Below are the code and all the weights of a small trained network. Each question names an input and a target symbol and asks about switching units off, where a switched-off unit gives its printed mean instead of its output.

import numpy as np


def w(rows, s, z=0):
    codes = np.array(rows[::2]) - 128.0
    scale = np.full(codes.shape[1], s)
    scale[-1] = z or s
    return codes * scale


def norm(h):
    return h / np.sqrt((h * h).mean(-1, keepdims=True) + 1e-5)


def f(y):
    return np.maximum(y, 0)


def softmax(a):
    e = np.exp(a - a.max(-1, keepdims=True))
    return e / e.sum(-1, keepdims=True)


def log_softmax(a):
    a = a - a.max(-1, keepdims=True)
    return a - np.log(np.exp(a).sum(-1, keepdims=True))


def net(x, mask):
    ids = ['ΘΞΦβδεζηλπτω'.index(c) for c in x.split()]
    T = len(ids)
    res = E[ids] + P[:T]
    u = 0
    for l in range(2):
        r = norm(res)
        for j in range(2):
            rows = slice(2 * j, 2 * j + 2)
            q, k, v = (r @ M[l][rows].T for M in (Q, K, V))
            z = softmax(np.where(np.tri(T) > 0, q @ k.T / 2**0.5, -1e9)) @ v
            o = O[l][rows]
            res = res + np.where(mask[u + j], z, o[:, -1]) @ o[:, :-1]
        u += 2
        y = f(norm(res) @ A[l][:, :-1].T + A[l][:, -1])
        res = res + np.where(mask[u : u + 8], y, B[l][:, -1]) @ B[l][:, :-1]
        u += 8
    return log_softmax(norm(res)[-1] @ U[:, :-1].T + U[:, -1])


Q, K, V, O, A, B = {}, {}, {}, {}, {}, {}
E = w([
[125,104,165,149,119,105,125,113,110,15,98,59],'Θ',
[68,2,104,106,191,100,145,100,105,167,193,119],'Ξ',
[203,142,195,93,99,97,181,151,152,152,119,160],'Φ',
[109,144,180,111,112,144,138,163,114,56,191,192],'β',
[116,199,144,160,192,45,117,92,139,81,149,139],'δ',
[147,136,213,130,126,143,98,166,137,161,52,32],'ε',
[173,143,159,145,165,124,119,123,144,167,52,170],'ζ',
[112,168,109,126,131,120,115,166,140,217,58,159],'η',
[193,159,131,91,126,89,138,144,115,126,60,57],'λ',
[145,191,101,183,134,148,158,77,127,140,94,142],'π',
[158,119,126,154,102,103,26,164,73,126,121,136],'τ',
[135,167,136,95,84,57,48,95,180,63,149,174],'ω',
],0.02)
P = w([
[207,67,107,195,254,171,145,150,160,104,165,91],'0',
[158,90,114,165,116,49,119,186,107,128,175,71],'1',
[96,162,133,165,121,70,112,176,102,166,157,68],'2',
[79,145,130,131,94,70,136,140,106,163,129,55],'3',
[87,120,136,118,82,74,159,108,83,182,106,44],'4',
[87,116,134,116,82,91,180,81,67,216,84,54],'5',
],0.007)
Q[0] = w([
[199,158,138,69,125,64,74,53,192,154,180,172],'L0H1',
[117,142,160,135,137,80,157,173,190,161,111,161],'L0H1',
[95,120,141,134,152,2,92,105,67,58,103,137],'L0H2',
[87,155,107,128,148,119,122,125,122,162,113,117],'L0H2',
],0.0067)
K[0] = w([
[224,240,145,97,110,64,2,70,139,86,170,142],'L0H1',
[120,148,153,123,91,172,183,143,197,162,121,122],'L0H1',
[5,58,60,97,161,112,86,145,124,123,226,126],'L0H2',
[145,156,14,174,155,171,121,156,155,94,147,123],'L0H2',
],0.0065)
V[0] = w([
[127,119,164,74,97,121,151,2,174,197,126,81],'L0H1',
[158,223,181,155,61,142,156,77,135,92,93,135],'L0H1',
[65,103,110,109,145,116,53,225,146,58,125,145],'L0H2',
[167,98,187,149,155,100,173,193,177,86,176,133],'L0H2',
],0.0051)
O[0] = w([
[95,190,108,140,86,123,39,254,144,59,206,21,76],'L0H1',
[189,63,156,102,226,91,133,178,62,136,122,176,187],'L0H1',
[217,180,105,127,189,139,229,176,80,178,79,136,90],'L0H2',
[95,148,91,250,55,120,88,120,132,136,95,73,252],'L0H2',
],0.0071,0.0023)
A[0] = w([
[180,95,172,90,254,102,197,154,170,143,173,136,250],'L0N1',
[170,143,128,214,111,192,229,134,105,147,152,145,203],'L0N2',
[145,113,172,154,139,134,179,87,222,174,60,125,178],'L0N3',
[116,115,137,133,166,125,174,134,180,200,96,115,147],'L0N4',
[143,175,167,134,125,43,153,89,122,137,56,182,92],'L0N5',
[143,139,19,190,88,116,148,132,146,100,119,137,187],'L0N6',
[165,216,112,133,155,147,103,162,82,47,108,92,209],'L0N7',
[149,92,186,164,194,138,157,103,73,83,94,206,74],'L0N8',
],0.0067,0.0014)
B[0] = w([
[165,170,64,225,197,137,75,159,86,40,49,67,178],'L0N1',
[151,108,89,96,161,107,107,167,60,71,93,84,182],'L0N2',
[197,184,138,128,160,105,61,165,176,97,188,194,210],'L0N3',
[174,154,51,87,165,64,107,138,171,94,155,114,183],'L0N4',
[60,52,176,158,22,182,131,110,152,222,141,88,255],'L0N5',
[181,188,171,144,174,140,136,190,100,88,196,136,175],'L0N6',
[253,147,154,109,132,117,128,94,119,152,160,142,196],'L0N7',
[119,118,186,141,108,9,134,82,143,154,88,82,196],'L0N8',
],0.0068,0.0073)
Q[1] = w([
[89,132,27,65,141,192,140,132,170,128,102,236],'L1H1',
[206,144,173,222,107,53,88,144,54,132,131,136],'L1H1',
[119,193,88,111,141,87,144,43,104,100,155,126],'L1H2',
[51,127,108,119,3,125,216,70,133,87,110,160],'L1H2',
],0.0066)
K[1] = w([
[212,140,254,197,61,184,83,189,190,125,113,174],'L1H1',
[61,141,61,123,154,130,100,117,95,213,154,113],'L1H1',
[203,223,178,121,66,121,73,113,61,91,63,210],'L1H2',
[115,131,245,98,65,103,105,120,170,165,89,144],'L1H2',
],0.0064)
V[1] = w([
[125,136,103,157,196,118,89,142,85,192,174,130],'L1H1',
[117,12,111,166,209,189,148,116,113,157,141,126],'L1H1',
[135,2,155,142,174,135,139,105,101,119,109,69],'L1H2',
[173,114,99,203,187,138,114,137,70,60,37,152],'L1H2',
],0.0051)
O[1] = w([
[70,75,99,69,162,159,217,135,179,15,252,116,223],'L1H1',
[98,167,182,116,131,171,129,58,103,146,208,220,92],'L1H1',
[3,168,121,72,225,92,109,178,34,140,181,164,166],'L1H2',
[172,113,83,152,65,144,127,131,113,59,122,95,253],'L1H2',
],0.0075,0.0051)
A[1] = w([
[244,138,122,120,82,136,155,73,128,60,148,93,107],'L1N1',
[59,169,106,173,88,100,150,42,213,140,196,152,188],'L1N2',
[165,187,97,155,218,2,97,169,122,48,67,120,93],'L1N3',
[181,95,13,192,184,76,16,244,137,24,123,130,132],'L1N4',
[73,158,109,54,106,98,54,236,120,75,145,189,159],'L1N5',
[17,106,139,164,180,129,128,77,130,198,9,106,1],'L1N6',
[199,53,135,148,116,194,92,181,85,123,123,162,2],'L1N7',
[188,141,189,228,77,92,104,160,88,9,155,68,198],'L1N8',
],0.0055,0.0013)
B[1] = w([
[101,114,106,181,229,219,116,166,147,136,117,136,185],'L1N1',
[152,3,107,150,85,43,151,90,156,193,86,139,153],'L1N2',
[223,131,110,158,107,183,111,175,138,108,47,52,203],'L1N3',
[183,165,164,137,242,119,178,125,143,41,115,50,216],'L1N4',
[200,94,46,231,177,239,158,200,161,22,10,137,147],'L1N5',
[225,153,192,53,125,176,141,54,86,12,202,231,136],'L1N6',
[101,181,99,197,136,191,166,94,255,38,204,131,143],'L1N7',
[87,149,81,52,155,137,132,136,82,171,19,130,251],'L1N8',
],0.0069,0.014)
U = w([
[166,115,86,153,228,176,154,207,134,65,54,113,162],'Θ',
[103,94,85,99,57,20,115,146,109,224,66,62,191],'Ξ',
[196,103,178,50,22,69,111,99,123,83,148,144,204],'Φ',
[118,134,175,95,234,98,82,127,134,179,121,207,63],'β',
[110,151,81,123,140,165,36,150,67,118,168,195,152],'δ',
[196,165,138,1,182,166,177,106,102,173,201,140,49],'ε',
[53,171,170,110,142,151,72,146,142,123,157,111,109],'ζ',
[135,124,133,55,117,210,207,136,110,67,145,196,65],'η',
[39,158,94,112,74,171,128,103,133,41,113,106,4],'λ',
[135,136,178,104,175,94,211,200,127,104,174,210,91],'π',
[155,157,109,153,146,226,177,86,145,161,150,186,111],'τ',
[85,92,51,88,198,94,151,143,132,107,253,111,183],'ω',
],0.0063,0.0029)

Each question gives the input, a string of symbols that net reads in full, and the target symbol t.
The units are the heads (2 rows each of Q, K, V and O) and the neurons (one row each of A and B). Each row of codes is followed by its name. A weight is (code - 128) times the scale printed after its matrix; where a second scale follows, it is the last column's (O, A, B and U).
mask holds one flag per unit, layer by layer, with each layer's heads first. A switched-off unit (its flag False) gives its mean, the last column of its rows in O or B, instead of its output. The means were averaged over made-up inputs and are rounded, as every weight is.
A unit's drop is (log p(t) with every unit on - log p(t) with that unit switched off) / (log p(t) with every unit on - log p(t) with every unit switched off).
The circuit of an input: a set's keep is (log p(t) with only the set's units on - log p(t) with every unit switched off) / (log p(t) with every unit on - log p(t) with every unit switched off). Starting from the 12 units with the biggest drops (on a tie, the unit counted first), units are removed one at a time, each time the one whose removal leaves the highest keep (on an exact tie, the one counted first), for as long as the keep stays at least 0.8.
units of the circuit, in order: the units of the circuit, biggest drop first
top k neurons: the k neurons with the biggest drops, biggest first
heads that matter: for each layer, one digit per head in row order, 1 if its drop is at least 0.15 and else 0, layers parted by /
input π Ξ β ω, target Φ: top neuron -> (L1N2)
input η β η δ τ δ, target Ξ: heads that matter -> 00 / 00
input π τ τ Φ τ, target Φ: heads that matter -> 11 / 00
input ε β τ τ, target Ξ: heads that matter -> 11 / 00
input β Ξ ε λ, target ε: heads that matter -> 00 / 10
input Ξ π τ ω, target Φ: units of the circuit, in order -> (L1H1, L1N2)
input η ω Ξ π π ε, target ζ: top 2 neurons -> (L1N4, L1N8)
input ζ Φ Φ π ζ, target Ξ: heads that matter -> 01 / 01
input Ξ τ Θ τ ε π, target τ: units of the circuit, in order -> (L1H1, L1N4)
input ε τ ω π Ξ β, target η: heads that matter -> 10 / 10
input Ξ ε π π π λ, target ε: units of the circuit, in order -> (L1H1, L1N3, L1N4)
input Φ π ζ π, target Ξ: heads that matter -> 01 / 00
input ε Ξ ω Φ, target π: top 2 neurons -> (L1N3, L1N8)
input Φ τ π Ξ Θ, target λ: units of the circuit, in order -> (L0H1, L1H1)
input ω Φ Ξ τ β, target η: units of the circuit, in order -> (L1H1, L1N4)
input β λ β, target Ξ: top 2 neurons -> (L0N8, L0N3)
input π ω ω Ξ λ δ, target Ξ: heads that matter -> 10 / 00
input π δ π, target Ξ: heads that matter -> 11 / 00
input Ξ λ δ Φ, target π: heads that matter -> 11 / 11
input ω π τ δ ω, target Ξ: heads that matter -> 00 / 00
input Θ Φ ζ ε δ Φ, target Ξ: heads that matter -> 01 / 01
input π π δ ω η π, target Φ: heads that matter -> 11 / 01
input β Φ ω Θ Φ, target Ξ: heads that matter -> 01 / 10
input Θ ε π Ξ ζ, target β: top neuron -> (L0N5)
input ζ τ π π β τ, target Ξ: top 2 neurons -> (L1N4, L1N1)
input π π ω η Φ π, target Φ: top neuron -> (L1N6)
input δ Ξ ζ β π, target τ: top neuron -> (L0N6)
